Below are the code and all the weights of a small trained network. Each question names an input and a class and asks about switching units off, where a switched-off unit gives its printed mean instead of its output.

import numpy as np


def w(rows, s, z=0):
    codes = np.array(rows[::2]) - 128.0
    scale = np.full(codes.shape[1], s)
    scale[-1] = z or s
    return codes * scale


def norm(h):
    return h / np.sqrt((h * h).mean(-1, keepdims=True) + 1e-5)


def f(y):
    return y / 2 * (1 + np.tanh(0.7978845608 * (y + 0.044715 * y**3)))


def log_softmax(a):
    a = a - a.max(-1, keepdims=True)
    return a - np.log(np.exp(a).sum(-1, keepdims=True))


def net(x, mask):
    res = np.array(x, float).reshape(1, 7) / 4 @ E
    u = 0
    for l in range(3):
        y = f(norm(res) @ A[l][:, :-1].T + A[l][:, -1])
        res = res + np.where(mask[u : u + 4], y, B[l][:, -1]) @ B[l][:, :-1]
        u += 4
    return log_softmax(norm(res)[-1] @ U[:, :-1].T + U[:, -1])


A, B = {}, {}
E = w([
[111,98,179,129,135,143,88,90,130],'x0',
[97,45,139,70,123,72,81,140,135],'x1',
[107,76,91,126,159,154,145,117,44],'x2',
[179,204,162,154,111,138,151,78,164],'x3',
[103,105,87,115,142,127,133,167,93],'x4',
[137,93,148,168,163,201,144,4,50],'x5',
[73,134,152,132,140,179,86,185,144],'x6',
],0.0032)
A[0] = w([
[197,232,146,171,104,58,160,141,207,3],'L0N0',
[121,83,42,130,153,108,206,104,15,39],'L0N1',
[112,80,158,93,111,121,126,51,134,75],'L0N2',
[95,219,184,237,160,251,165,94,136,38],'L0N3',
],0.0032,0.0025)
B[0] = w([
[154,140,45,41,83,135,205,59,178,200],'L0N0',
[155,120,71,141,128,167,253,138,47,174],'L0N1',
[189,143,123,173,124,67,72,104,126,126],'L0N2',
[137,200,162,169,142,226,39,162,92,250],'L0N3',
],0.0038,0.0017)
A[1] = w([
[57,84,101,84,124,74,77,254,153,65],'L1N0',
[173,149,116,136,127,165,160,34,129,90],'L1N1',
[121,62,187,143,145,88,65,33,104,3],'L1N2',
[186,213,133,129,107,86,186,122,199,71],'L1N3',
],0.0053,0.0027)
B[1] = w([
[65,60,254,78,237,208,249,231,149,253],'L1N0',
[60,79,130,110,125,107,110,214,158,178],'L1N1',
[233,61,173,127,121,56,61,104,164,162],'L1N2',
[124,148,67,72,65,103,110,116,168,199],'L1N3',
],0.0058,0.0043)
A[2] = w([
[144,112,91,127,128,138,168,133,75,88],'L2N0',
[194,52,161,178,120,56,72,98,123,66],'L2N1',
[126,73,113,154,160,148,141,122,30,63],'L2N2',
[127,81,28,141,132,117,187,128,1,6],'L2N3',
],0.0057,0.0024)
B[2] = w([
[72,135,132,179,143,75,119,110,96,159],'L2N0',
[148,76,139,124,154,89,47,92,92,227],'L2N1',
[111,184,45,135,73,1,172,126,191,243],'L2N2',
[16,143,83,181,187,44,185,60,91,255],'L2N3',
],0.0052,0.002)
U = w([
[90,54,219,71,195,156,190,247,142,180],'0',
[197,34,188,134,148,77,2,73,97,92],'1',
[139,204,165,196,128,249,59,133,85,3],'2',
[53,119,57,187,167,43,185,93,54,170],'3',
[165,176,61,60,21,104,134,126,220,145],'4',
],0.0095,0.00046)

Each question gives the input, the list of numbers given to net, and the class t.
The units are the neurons (one row each of A and B). Each row of codes is followed by its name. A weight is (code - 128) times the scale printed after its matrix; where a second scale follows, it is the last column's (A, B and U).
mask holds one flag per neuron, layer by layer. A switched-off neuron (its flag False) gives its mean, the last column of its row in B, instead of its output. The means were averaged over made-up inputs and are rounded, as every weight is.
A unit's drop is (log p(t) with every unit on - log p(t) with that unit switched off) / (log p(t) with every unit on - log p(t) with every unit switched off).
The circuit of an input: a set's keep is (log p(t) with only the set's units on - log p(t) with every unit switched off) / (log p(t) with every unit on - log p(t) with every unit switched off). Starting from all 12 units, units are removed one at a time, each time the one whose removal leaves the highest keep (on an exact tie, the one counted first), for as long as the keep stays at least 0.8.
circuit, biggest first: the units of the circuit, biggest drop first
top k neurons: the k neurons with the biggest drops, biggest first
k most important neurons of layer l: the k neurons of layer l with the biggest drops, biggest first
drop of u: that unit's drop, to one decimal
input [8,3,8,3,2,2,2], class 1: circuit, biggest first -> (L1N2)
input [6,2,6,1,5,4,4], class 3: top 3 neurons -> (L0N1; L2N2; L2N3)
input [-6,5,-7,-5,1,8,-7], class 1: top 4 neurons -> (L1N2; L2N1; L0N2; L0N0)
input [-4,-8,-3,-4,2,-3,-7], class 4: top 2 neurons -> (L1N3; L1N0)
input [6,-1,-1,8,2,1,-6], class 4: top 4 neurons -> (L1N3; L0N0; L1N0; L1N1)
input [8,7,-3,-1,-4,-2,1], class 1: top 4 neurons -> (L1N2; L0N2; L2N1; L1N1)
input [8,-5,-2,-4,-6,0,2], class 2: top 2 neurons -> (L0N3; L1N0)
input [-8,7,-1,-6,-2,8,1], class 3: top 2 neurons -> (L0N1; L2N3)
input [-5,-3,-2,8,-6,5,-1], class 4: top 4 neurons -> (L1N3; L1N0; L0N0; L1N1)
input [-3,-8,-8,0,5,-1,7], class 2: top 2 neurons -> (L0N3; L2N2)
input [4,7,5,-2,3,7,3], class 1: top 3 neurons -> (L1N2; L2N1; L0N2)
input [1,-7,-8,0,-1,5,-8], class 4: top 3 neurons -> (L1N0; L1N3; L1N1)
input [1,-4,-1,-7,2,8,5], class 3: top 2 neurons -> (L1N0; L2N2)
input [-1,6,-4,6,2,3,-4], class 1: 2 most important neurons of layer 2 -> (L2N1; L2N2)
input [-5,-6,-4,-3,2,2,8], class 2: drop of L1N0 -> 0.2
input [5,-5,0,-6,4,8,7], class 3: drop of L2N2 -> 0.8
input [7,3,6,-8,-6,1,-6], class 1: drop of L1N2 -> 1.9
